(in the rows, 128 means zero)
Each row is followed by its class.
[118 111 103 129 131 142 133 132 158 161 116 143 110 128 148 134 122 137
  43 133 151 147 120 126 121  75  76 157 156 148 124 133 125 122 134 123
 110 108  98 134 120 148 124 103 116 135 107 117 121 133 122 117 128  73
 134 120 113 133 163 109 140 137  92]	[35]
[145 143 132 124 107 123 130 108 122 130 124 148 124 121 117 125 104 122
  92 142 126 124 132 129 162 125 124 131 125 153 117 129 116 121 132 133
 100 121 125 146 118 121 130 136 113 123 131 122 129 129 149 110 142 116
 132 132 139 134 133 124 133 122 131]	[43]
[149 125 161 134 153 114 146 117 126 112 138 132 139 130 114 121 136 134
 186 130  92 103 138 122 139 207 184 110 106 134 127 156 118 131 101 123
 159 147 163 134 136 120 135 158  74 142 157 126 131 139 112 130 144 148
 112 130 138 129 105 164 130 126 157]	[44]
[142 127 156 126 122 122 128 106 123 100 136 163 129 102 117  94 125 108
 150 118  87 103 147 124 155 153 164 106  87 165 118 150 121 144 115 126
 132 138 105 140 115 108 140 142 165 122 136 111 142 166 112 146 136 118
 111 118 121 136 128 127 143 116 125]	[44]
[141 122 133 125 122 131 136 132 121 118 116 149 131 120 156 133 149 135
 128 135 108 131 153 133 133 197 147 127 108 154 146 180  90 138 120 113
 155 163 188 133 132 134 117 153   4 138 148 138 143 134 125 138 128 151
 117 133 163 129  86 143 131 162 166]	[44]
[142 125 150 125 133 141 129 128 136 101  67 119 126 124 112 139 118 118
 163 120 109 115 140 136 154 168 178 117  98 152 123 119 118 155 110 134
 134 137 128 115 129 114 127 154 132 123 167 118 133 130 113 139 133 119
 134 121 112 123 124 130 139 127 165]	[37]
[124 121 149 133 133 103 118 119 121 121 144 148 141 125 106 140 103 114
 156 124 122 117 144 134 139 130 151 121 102 153 106 122 127 122 120 130
 113 131  87 134 124  99 131 125 193 107 139 104 124 126 117 104 128 126
 128 122 118 144 133 137 111 101 111]	[43]
[158 123 119 141 126 109 115 133 129 135 120 124 130 128 134 141 131 132
  79 124 139 125 113 148 133  99 116 130 119 135 118 129 144 124 141 123
 125 110 108 134 118 125 126 128 134 123 116 127 127 148 123 123 125 123
 133 127 126 138 137 115 138 132 126]	[35]
[133 120 157 129 134 132 132 132 120 107 138 146 134 123 127 130 128 125
 191 125 118 121 132 126 130 201 158 115 119 127 133 144 113 132 103 119
 145 136 157 132 124 140 119 139  85 139 149 141 135 131 126 133 128 150
 115 154 131 137  97 142 125 127 153]	[21]
[145 129 125 133 121 129 139 131 155 114 121 139 119 142 145 133 120 115
 122 126 135 115 104 140 116 106 142 113 128 119 124 110 168 135 140 139
 126 134 106 124 134 117 132 145 199 126 107 142 123 131 140 150 130 129
 130 121 150 131 127 134  76 142 129]	[44]
[128 110 130 129 122 129 125 114 121 127 141 152 127  99  92 120  99 147
 133 126 126 145 145 117 173 209  87 103 120 165 125 154 128 122 141 141
 140 108 147 142 131 138 126 113  20 123 189 103 127 115 105  99 123 122
 121 123  69 104 169 104 145 125 123]	[35]
[156 117 179 110 123 123 122  95 122 102 116 180 131 115 113 104 118 128
 155 118  88 122 146 126 157 221 160 111  84 190 121 170  81 140  93 119
 143 139 152 131 115 120 118 143   4 122 182 114 155 129 106 111 130 138
 111 118 137 135 130 159 152 121 154]	[44]
[135 123 136 132 116 126 132 121  83 117 120 124 128 129 126 131 119 111
 126 115 120 112 133 135 129 119 182 137 109 153 139 120 120 126 139 133
 131 144  98 130 113 108 130 140 181 144 131 115 139 131 118 129 128 114
 131 112 131 141 154 105 119 107 108]	[24]
[122 111 160 117 116 139 117 130 124 111 127 127 132 109 118 132 130 125
 170 129 111 126 143 131 160 181 137 111 118 131 133 136 114 134 109 118
 148 140 149 144 137 124 129 136  75 122 152 117 129 116 115 132 129 147
 108 130 146 130 102 128 141 126 148]	[21]
[132 117 157 131 135 140 135 136 129  95 138 128 138 151 131 140 132 122
 214 128 111 116 142 126 129 195 163 120  95 112 138 141 120 137  96 110
 153 145 167 136 139 135 116 141  70 122 127 141 130 129 119 142 137 162
 125 139 118 120  81 148 136 134 163]	[44]
[136 148 139 130 122 116 128 126 138 135  93 156 108 139 170 137 133 106
  38 121 149 132 103 122 126  48 124 160  89 132 136 130 103 132 125 114
 132 132  96 133 109 118 124 149 208 129  76 141 126 147 137 157 123 109
 137 123 160 138 135 136 116 128 119]	[24]
[128 123 153 142 117 124 139 131 117 106 100 110 139 129 124 147 125 119
 183 129 117 114 139 115 140 185 172 112 116 114 137 145 152 126 100 133
 152 152 141 125 132 126 129 140 127 139 142 127 139 133 129 139 131 145
 123 116 145 130  26 132 123 134 146]	[44]
[144 138 134 112 130 141 133 136 140 122 116 121 109 134 142 134 134 146
 141 128 100 110 119 145 126 127 157 122 111 112 139 130 121 132  96 130
 134 148 122 139 140 134 133 148 131 132 101 126 150 150 128 144 134 142
 101 144 158 125 104 141 115 131 145]	[21]
[141 118 140 122 132 134 128 111 124 121 130 136 127 128 122 139 117 129
 139 114 104 115 132 120 136 151 127 105 110 145 124 140 116 131 122 143
 144 143 130 131 124 125 130 136 111 116 134 120 143 137 120 115  83 127
 119 123 126 159 145 131 125 129 136]	[24]
[124 123 105 119 111 125 123 127 134 124 128 147 125 123 110 125 116 146
  93 152 142 142 122 121 133 100  94 143 100 137 140 127 123 123 141 127
 110 120 131 124 123 146 120 129  87 127 131 104 125 117 141  83 120 123
 132 128 100 126 171 126 128 134 123]	[35]
[139 115 159 122 136 145 126 132 114 106 157 142 131 120 113 122 145 112
 190 125  90 113 157 139 134 224 175  84 106 143 145 164 117 139 109 135
 131 146 154 138 131 124 124 141  65 124 159 116 141 124 105 127  90 161
 123 132 130 135 124 140 141 125 164]	[37]
[127 140 139 136 133 137 168 139 132 131  95 135 100 145 170 138 153 124
 109 119 130 121 116 143 112 104 159 126 112  99 146 118 117 148 129 118
 126 141 126 137 125 133 103 151 157 105  73 156 137 129 148 154 127 135
 128 136 179 129  88 139 114 138 208]	[21]
[139 125 118 120 143 140 132 135 127 137 112 127 124 125 148  71 131 145
  71 135 139 140 116 135 138 103  97 144 114 132 129 148  94 140 126 126
 110 124 125 113 126 125 130 124  86 128 129 113 125 129 118 129 175 117
 117 139 128 127 160 119 135 127 117]	[35]
[134  95 182 118 123 127  93 115 119 116 137 168 142 105  94 127 105 123
 166 111 101 126 181 119 147 184 130 103 120 166 121 140 127 135 108 147
 145 123 138 117 113 124 121 118  72 121 220  99 132 143 112 114 131 131
 122 123 108 153 131 118 148 117 127]	[43]
[144 137 125 133 120 135 148 111 135 119  98 164 119 145 159 138 147 113
 112 121 135 122 125 118 114  83 155 151 101  81 129 123 129 139 142 133
 143 119 121 129 123 125 130 146 179 105  86 172 127 146 143 145 134 137
 124 135 184 137 112 133 113 153 142]	[37]

Each row is followed by its class.
[123 109 137 125 103 119 120 158 118 118 126 135 116 120 148 121 135 131
 138 173 128 102 138 121 130 159 142 139 134 110 167 126 152 131 109 112
 154 131 120 126 152 149 114 134 112 141 130 130 136 123 137 141 120 155
 114 118 137 138 127 132 132 135 129]	z661
[177 121 132 123 109 126  97 129 131 126 126 149 113 123 138 128 133 124
 146 146 128 121 137 123 139 142 135 125 131 122 167 121 128 131 109 146
 130 129 122 146 180 131 127 142  91 128 135 117 133 113 133 117 123 140
 133 114 133 146 131 135 137 133 131]	z661
[130 121 133 111 128 132 133 141 122 115 105 126 132 123 134 137 139 124
 125 143 127 102 128 120 122 136 156 110 121 127 149 121 150 127 131 106
 137 144  98 151 164  92 119 138 137 131 129 129 119 154 132 116 141 154
 113 124 139 124 115 139 142 133 135]	z81
[ 71 141 132 135 136 131 130 141 135 115 117  99 124 126 120 133 109 138
 119 123 126 124 127 125 135 130 120 128 115 142 139 106 127 123 140 162
 121 136 142 121 146 111  61 109 145 134 131 130 124 118 129 116 107 175
 124 129 160 126  93 128 145 127 129]	z939
[130 116 136 121  93 118 108 172 116 128 123 126 118 118 136 118 134 136
 150 164 130  98 136 121 136 159 135 146 133 104 173 120 148 135 111 119
 150 116 125 130 206 144 115 136 116 135 125 123 141 119 133 131 121 139
 125 123 130 141 129 136 135 133 119]	z661
[117 135 155 124 122 146 138  74 119 131  88 106 133 133 115  90 102 148
 131 104 133 104 131 141 127 124 105 115 142 135 127 111  86 133 128 150
 122 144 125 154  64  72  59 133  73 133 130 147  99 134 130 132 109 136
 140 129 129 113 127 135 126 143 115]	z797
[160 127 122 133 114 125 166 133 142 134 138 144 143 120 104 123 138 118
 116 129 125 116 124 118 119 108 128 122 122 105 130 151 121 132 137  74
 142 149  73 132 129 119 182 133 136 138 126 140 106 138 123 127 137 131
 111 126 106 116 164 139 147 111 130]	z81
[ 98 111 151 133  90 115 142 178 106 117 105 102 135 120 178 107 132 143
 125 187 123  79 129 124 124 176 146 153 127 117 165 120 170 135  95  73
 162 119  98  95 106 180 118 130 121 147 121 161 131 134 139 160 125 138
 124 134 140 127 129 139 112 127 130]	z661
[ 78 138 120 130 133 119 137 143 131 134 121 104 140 129  83 125 116 139
 123 131 127 123 126 117 130 116 111 129 126 122 119 124 116 128 147 134
 140 140 146 108 172 107  83 109 152 128 131 133 139 118 127 141 112 144
 122 128 138 113 123 122 139 124 114]	z939
[151 115 129 127 106 121 109 131 123 130 117 132 128 121 141 115 127 134
 140 145 131 120 130 121 131 140 137 132 137 118 148 124 128 129 111 131
 136 132 129 129 163 126 122 138 100 132 136 133 141 108 132 134 123 122
 135 114 138 131 130 129 109 132 121]	z661
[146 120 156 120 121 135 105 127 127 113 120 132 116 128 151 142 135 134
 144 141 138 118 129 126 141 154 148 124 135 136 177 101 147 123 101 134
 133 119 136 156 191  97 110 141  98 131 131 121 149 116 133 112 112 161
 137 118 160 150 102 136  96 126 134]	z661
[112 130 160 127 117 135 148 135 120 134  92 101 141 124 146 108 113 152
 120 125 146 110 125 130 133 151  98 123 132 149 130 113 104 133 119 132
 121 104 115 130 113 110  79 128  96 141 124 160 133 143 127 145 103 126
 137 139 129 129 130 136 126 122 121]	z797
[171 117 152 126 113 124 110 131 124 125 122 146 125 124 159 127 133 135
 135 154 126 117 128 121 130 155 132 125 134 119 156 127 142 137  98 118
 137 115 110 144 149 125 140 144  93 130 133 145 152 122 126 137 121 126
 135 121 136 145 132 137 104 124 132]	z661
[122 115 130 126 115 112 143 150 120 112 120 120 149 125 108 133 120 119
 107 172 132  78 128 118 122 124 123 128 120 108 154 136 162 128 135  93
 142 165  86 107 187 161  95 130 149 134 131 154 135 145 125 152 123 140
 120 130 155 109 124 144 168 131 132]	z81
[ 89 131 130 143 122 127 165 144 136 117 127  97 146 134 115 122 114 137
  99 123 125 108 119 126 123 101 124 132 112 129 129 130 121 127 145  90
 132 153  96  97 120 139 118 119 143 138 124 154 114 129 127 144 114 144
 129 132 143 104 132 135 127 109 129]	z939
[ 77 137 130 132 110 137 131 149 118 130 124  86 135 120  86 123 124 144
 129 129 133 108 127 107 134 140 107 142 123 123 123 131 119 135 152 133
 133 116 113 125 207 108  98 118 155 136 123 126 136 130 127 133 117 130
 122 133 138 147 130 126 155 127 121]	z939
[ 65 142 119 133 123 115 148 151 125 130 125 102 148 124  94 127 120 132
 109 126 123 103 127 115 130 127 119 148 112 116 129 127 143 129 142 115
 139 145 118  84 155 137  81 110 175 134 133 144 143 112 123 153 112 152
 109 134 135 113 118 114 143 126 118]	z939
